Here is a tiny trained network, its code and every weight. The questions are about switching its units off for an input and a class, where a switched-off unit gives its printed mean instead of its output.

import numpy as np


def w(rows, s, z=0):
    codes = np.array(rows[::2]) - 128.0
    scale = np.full(codes.shape[1], s)
    scale[-1] = z or s
    return codes * scale


def f(y):
    return y / 2 * (1 + np.tanh(0.7978845608 * (y + 0.044715 * y**3)))


def log_softmax(a):
    a = a - a.max(-1, keepdims=True)
    return a - np.log(np.exp(a).sum(-1, keepdims=True))


def net(x, mask):
    res = np.array(x, float).reshape(1, 3) / 4 @ E
    y = f(res @ A[0][:, :-1].T + A[0][:, -1])
    res = res + np.where(mask, y, B[0][:, -1]) @ B[0][:, :-1]
    return log_softmax(res[-1] @ U[:, :-1].T + U[:, -1])


A, B = {}, {}
E = w([
[40,53,215,246,157,68],'x0',
[244,92,109,157,9,34],'x1',
[1,170,40,201,38,153],'x2',
],0.0098)
A[0] = w([
[43,168,64,189,33,91,65],'N0',
[142,114,116,146,154,102,95],'N1',
[152,99,169,149,132,96,28],'N2',
[74,107,188,105,214,185,49],'N3',
[153,109,197,111,119,65,96],'N4',
[110,126,131,105,104,164,95],'N5',
[70,134,82,169,53,137,150],'N6',
[122,122,151,109,122,86,75],'N7',
[160,124,50,145,64,100,16],'N8',
[117,104,99,158,71,124,118],'N9',
[127,202,124,205,101,115,143],'N10',
[172,78,208,184,138,34,115],'N11',
[188,79,216,166,118,84,142],'N12',
[95,89,94,86,114,153,97],'N13',
[191,120,92,153,9,72,51],'N14',
[114,120,89,115,138,137,101],'N15',
[46,38,177,228,154,119,25],'N16',
[147,85,168,70,136,175,159],'N17',
[201,149,70,27,92,156,133],'N18',
[92,127,109,142,80,114,139],'N19',
[130,182,132,98,175,177,89],'N20',
[216,195,85,8,88,123,41],'N21',
[75,220,61,86,101,185,133],'N22',
[83,116,197,236,157,89,120],'N23',
[78,140,204,108,197,180,72],'N24',
[200,106,185,55,222,160,75],'N25',
[95,106,157,113,195,196,163],'N26',
[74,248,32,112,126,228,140],'N27',
[112,227,109,130,162,197,150],'N28',
[66,114,149,70,222,158,140],'N29',
[176,28,196,157,149,29,104],'N30',
[56,110,67,181,44,104,3],'N31',
[188,163,101,78,127,139,167],'N32',
[77,130,128,202,168,125,23],'N33',
[133,84,169,173,93,76,64],'N34',
[98,181,111,137,130,160,100],'N35',
[80,196,200,123,239,138,93],'N36',
],0.013,0.018)
B[0] = w([
[186,166,92,142,206,34,197],'N0',
[127,113,111,131,112,129,127],'N1',
[102,104,160,120,89,159,134],'N2',
[85,152,44,200,138,43,186],'N3',
[66,147,105,143,88,130,160],'N4',
[116,118,123,115,111,132,131],'N5',
[164,103,160,98,144,147,204],'N6',
[110,119,117,118,131,131,126],'N7',
[180,82,223,65,149,194,154],'N8',
[154,112,130,118,157,105,159],'N9',
[154,118,150,114,150,130,167],'N10',
[48,161,101,158,81,131,199],'N11',
[61,139,89,165,71,117,198],'N12',
[108,132,121,110,107,146,135],'N13',
[225,74,169,82,217,136,193],'N14',
[133,122,142,131,100,134,131],'N15',
[250,54,206,28,221,189,185],'N16',
[154,138,112,138,146,97,184],'N17',
[175,156,111,153,210,76,227],'N18',
[158,129,151,121,133,128,165],'N19',
[106,129,154,92,93,164,167],'N20',
[92,182,54,210,138,18,204],'N21',
[100,110,186,83,70,192,219],'N22',
[161,138,96,142,172,78,203],'N23',
[136,189,75,174,142,61,188],'N24',
[234,49,222,65,215,177,209],'N25',
[189,115,152,107,162,116,216],'N26',
[87,84,147,78,79,236,251],'N27',
[101,105,161,101,84,204,206],'N28',
[186,125,129,127,176,99,222],'N29',
[36,172,92,164,70,143,204],'N30',
[72,226,33,235,149,3,162],'N31',
[182,108,136,117,175,108,205],'N32',
[164,123,174,79,137,178,145],'N33',
[64,117,103,153,79,156,153],'N34',
[105,128,136,109,91,172,153],'N35',
[159,155,107,171,157,69,207],'N36',
],0.012,0.021)
U = w([
[195,74,191,67,180,156,90],'0',
[134,117,95,212,158,39,254],'1',
[29,89,150,119,5,212,24],'2',
],0.012,0.0036)

Each question gives the input, the list of numbers given to net, and the class t.
The units are the neurons (one row each of A and B). Each row of codes is followed by its name. A weight is (code - 128) times the scale printed after its matrix; where a second scale follows, it is the last column's (A, B and U).
mask holds one flag per neuron, in row order. A switched-off neuron (its flag False) gives its mean, the last column of its row in B, instead of its output. The means were averaged over made-up inputs and are rounded, as every weight is.
A unit's drop is (log p(t) with every unit on - log p(t) with that unit switched off) / (log p(t) with every unit on - log p(t) with every unit switched off).
unit that matters most: the unit with the biggest drop
top k neurons: the k neurons with the biggest drops, biggest first
drop when u is switched off: that unit's drop, to one decimal
input [6,-5,4], class 0: unit that matters most => N16
input [4,0,5], class 0: top 2 neurons => N16, N21
input [1,-7,-4], class 1: top 4 neurons => N3, N24, N36, N16
input [-6,1,-7], class 1: top 3 neurons => N21, N27, N16
input [0,8,-5], class 1: top 2 neurons => N27, N22
input [7,0,-5], class 1: top 3 neurons => N27, N23, N22
input [1,-4,7], class 0: top 2 neurons => N0, N30
input [1,-1,7], class 0: top 4 neurons => N0, N30, N6, N11
input [6,0,3], class 0: top 3 neurons => N16, N21, N3
input [6,-7,-1], class 1: top 2 neurons => N3, N24
input [-2,8,7], class 0: top 2 neurons => N14, N8
input [1,-6,-3], class 1: drop when N3 is switched off => 0.8
input [6,-7,8], class 0: drop when N16 is switched off => 2.1
input [-8,5,-3], class 1: drop when N21 is switched off => 2.4
